Below is a small trained network, with its code and all its weights. Each question gives an input and a target symbol and asks what happens when units are switched off, that is, made to give their printed mean instead of their output.

import numpy as np


def w(rows, s, z=0):
    codes = np.array(rows[::2]) - 128.0
    scale = np.full(codes.shape[1], s)
    scale[-1] = z or s
    return codes * scale


def norm(h):
    return h / np.sqrt((h * h).mean(-1, keepdims=True) + 1e-5)


def softmax(a):
    e = np.exp(a - a.max(-1, keepdims=True))
    return e / e.sum(-1, keepdims=True)


def log_softmax(a):
    a = a - a.max(-1, keepdims=True)
    return a - np.log(np.exp(a).sum(-1, keepdims=True))


def net(x, mask):
    ids = ['ΓΛΠΦαβδεζηθμστω'.index(c) for c in x.split()]
    T = len(ids)
    res = E[ids] + P[:T]
    u = 0
    for l in range(3):
        r = norm(res)
        for j in range(2):
            rows = slice(3 * j, 3 * j + 3)
            q, k, v = (r @ M[l][rows].T for M in (Q, K, V))
            z = softmax(np.where(np.tri(T) > 0, q @ k.T / 3**0.5, -1e9)) @ v
            o = O[l][rows]
            res = res + np.where(mask[u + j], z, o[:, -1]) @ o[:, :-1]
        u += 2
    return log_softmax(norm(res)[-1] @ U[:, :-1].T + U[:, -1])


Q, K, V, O = {}, {}, {}, {}
E = w([
[150,142,127,117],'Γ',
[14,151,121,101],'Λ',
[77,93,12,147],'Π',
[5,115,34,42],'Φ',
[59,147,139,168],'α',
[90,99,166,131],'β',
[21,161,119,178],'δ',
[89,134,187,34],'ε',
[248,96,180,136],'ζ',
[82,139,164,128],'η',
[55,110,81,172],'θ',
[228,129,184,151],'μ',
[93,26,88,40],'σ',
[178,107,21,186],'τ',
[125,232,136,120],'ω',
],0.019)
P = w([
[47,118,32,102],'0',
[135,73,117,69],'1',
[140,102,81,192],'2',
[103,82,53,24],'3',
[12,122,130,178],'4',
[123,93,127,110],'5',
[142,88,123,130],'6',
[143,93,127,134],'7',
[115,126,171,187],'8',
[125,104,139,190],'9',
[143,97,143,144],'10',
[141,97,140,153],'11',
[159,85,104,148],'12',
],0.011)
Q[0] = w([
[173,2,205,108],'0.h0',
[111,125,171,138],'0.h0',
[77,23,224,177],'0.h0',
[98,186,37,80],'0.h1',
[208,232,140,134],'0.h1',
[138,180,132,93],'0.h1',
],0.0081)
K[0] = w([
[69,68,72,136],'0.h0',
[125,128,19,74],'0.h0',
[205,3,34,141],'0.h0',
[226,159,101,68],'0.h1',
[94,56,81,17],'0.h1',
[63,50,164,118],'0.h1',
],0.0067)
V[0] = w([
[68,186,108,82],'0.h0',
[98,8,82,123],'0.h0',
[138,130,108,148],'0.h0',
[161,148,74,132],'0.h1',
[188,83,20,119],'0.h1',
[117,140,196,112],'0.h1',
],0.012)
O[0] = w([
[63,174,112,145,164],'0.h0',
[70,44,137,67,247],'0.h0',
[95,117,49,148,129],'0.h0',
[171,133,120,214,138],'0.h1',
[102,101,200,198,180],'0.h1',
[153,159,77,2,88],'0.h1',
],0.0085,0.011)
Q[1] = w([
[103,216,152,103],'1.h0',
[144,63,159,110],'1.h0',
[109,23,130,189],'1.h0',
[212,187,246,134],'1.h1',
[136,99,109,106],'1.h1',
[124,121,144,61],'1.h1',
],0.012)
K[1] = w([
[7,58,179,129],'1.h0',
[231,127,148,219],'1.h0',
[148,110,32,107],'1.h0',
[67,97,86,178],'1.h1',
[113,254,178,115],'1.h1',
[118,247,184,191],'1.h1',
],0.0077)
V[1] = w([
[87,160,75,234],'1.h0',
[242,2,51,216],'1.h0',
[211,227,68,97],'1.h0',
[102,49,130,89],'1.h1',
[177,30,61,94],'1.h1',
[159,232,189,148],'1.h1',
],0.0083)
O[1] = w([
[132,154,1,142,186],'1.h0',
[102,96,161,185,199],'1.h0',
[110,120,177,146,1],'1.h0',
[55,122,101,75,208],'1.h1',
[76,77,189,136,157],'1.h1',
[137,154,87,124,24],'1.h1',
],0.013,0.0082)
Q[2] = w([
[76,106,159,56],'2.h0',
[191,196,245,154],'2.h0',
[146,113,131,30],'2.h0',
[183,142,180,117],'2.h1',
[143,133,90,175],'2.h1',
[92,1,121,180],'2.h1',
],0.009)
K[2] = w([
[65,119,250,45],'2.h0',
[189,131,245,247],'2.h0',
[124,254,157,111],'2.h0',
[109,126,105,109],'2.h1',
[120,145,157,42],'2.h1',
[157,200,94,147],'2.h1',
],0.0082)
V[2] = w([
[190,254,133,168],'2.h0',
[89,94,115,107],'2.h0',
[167,179,81,157],'2.h0',
[40,184,152,177],'2.h1',
[178,136,66,140],'2.h1',
[43,226,81,173],'2.h1',
],0.0088)
O[2] = w([
[105,110,202,176,11],'2.h0',
[196,151,143,77,183],'2.h0',
[102,48,146,97,86],'2.h0',
[179,253,42,65,152],'2.h1',
[37,3,79,82,116],'2.h1',
[205,199,120,137,164],'2.h1',
],0.0071,0.012)
U = w([
[148,172,87,121,82],'Γ',
[124,141,140,89,29],'Λ',
[103,140,130,122,14],'Π',
[91,161,95,93,12],'Φ',
[101,175,96,103,25],'α',
[136,128,123,69,14],'β',
[75,161,91,115,76],'δ',
[144,151,128,39,21],'ε',
[138,85,165,104,89],'ζ',
[129,171,111,54,101],'η',
[88,142,105,101,24],'θ',
[133,131,169,111,166],'μ',
[82,26,102,30,198],'σ',
[86,45,78,154,196],'τ',
[172,248,78,132,254],'ω',
],0.011,0.005)

Each question gives the input, a string of symbols that net reads in full, and the target symbol t.
The units are the heads (3 rows each of Q, K, V and O). Each row of codes is followed by its name. A weight is (code - 128) times the scale printed after its matrix; where a second scale follows, it is the last column's (O and U).
mask holds one flag per head, layer by layer. A switched-off head (its flag False) gives its mean, the last column of its rows in O, instead of its output. The means were averaged over made-up inputs and are rounded, as every weight is.
A unit's drop is (log p(t) with every unit on - log p(t) with that unit switched off) / (log p(t) with every unit on - log p(t) with every unit switched off).
The circuit of an input: a set's keep is (log p(t) with only the set's units on - log p(t) with every unit switched off) / (log p(t) with every unit on - log p(t) with every unit switched off). Starting from all 6 units, units are removed one at a time, each time the one whose removal leaves the highest keep (on an exact tie, the one counted first), for as long as the keep stays at least 0.8.
circuit, biggest first: the units of the circuit, biggest drop first
unit that matters most: the unit with the biggest drop
which heads matter: for each layer, one digit per head in row order, 1 if its drop is at least 0.15 and else 0, layers parted by /
drop of u: that unit's drop, to one decimal
input σ ω Γ, target ω: which heads matter => 10 / 00 / 00
input ζ τ Φ δ σ Λ ω Λ, target ω: unit that matters most => 1.h1
input σ β α, target σ: which heads matter => 11 / 11 / 00
input β σ τ Γ Φ β Φ Γ η ω μ, target ω: which heads matter => 00 / 01 / 01
input Φ Λ μ Π δ σ τ ω β, target ω: circuit, biggest first => (1.h1, 0.h1, 0.h0)
input β θ τ τ σ σ, target τ: which heads matter => 01 / 10 / 00
input Φ Γ ω ω σ, target ω: which heads matter => 10 / 01 / 00
input ζ ζ θ η Γ τ ω η, target ω: circuit, biggest first => (1.h1, 0.h0, 0.h1)
input τ σ δ η σ σ σ ω α Π, target ω: circuit, biggest first => (0.h0, 2.h1, 0.h1)
input σ σ σ Γ Φ η η σ Γ θ, target σ: which heads matter => 11 / 10 / 00
input σ η σ σ Γ σ η Γ μ θ ω α α, target ω: circuit, biggest first => (1.h1, 0.h0, 0.h1)
input Φ β Π δ τ η δ σ ω τ Φ, target ω: circuit, biggest first => (1.h1, 0.h0)
input σ μ ω τ σ τ ζ, target τ: circuit, biggest first => (1.h0, 0.h0)
input α σ σ α τ σ σ μ, target σ: circuit, biggest first => (0.h0)
input σ μ σ ζ η ζ α ω τ, target ω: circuit, biggest first => (0.h0, 2.h1, 1.h1)
input σ σ σ δ η σ σ τ σ β μ, target σ: which heads matter => 11 / 00 / 00
input τ Φ α Φ δ α ω η, target ω: which heads matter => 00 / 01 / 00
input σ ω τ Π, target ω: circuit, biggest first => (0.h0, 1.h1)
input Φ ζ α ω β Λ, target ω: which heads matter => 10 / 01 / 00
input θ α Λ θ ω ω α Φ δ σ ω τ, target ω: circuit, biggest first => (0.h0)
input σ Φ σ β θ σ σ ω Γ, target ω: which heads matter => 10 / 01 / 11
input α σ Γ μ σ Φ σ σ Γ, target σ: drop of 2.h1 => 0.0
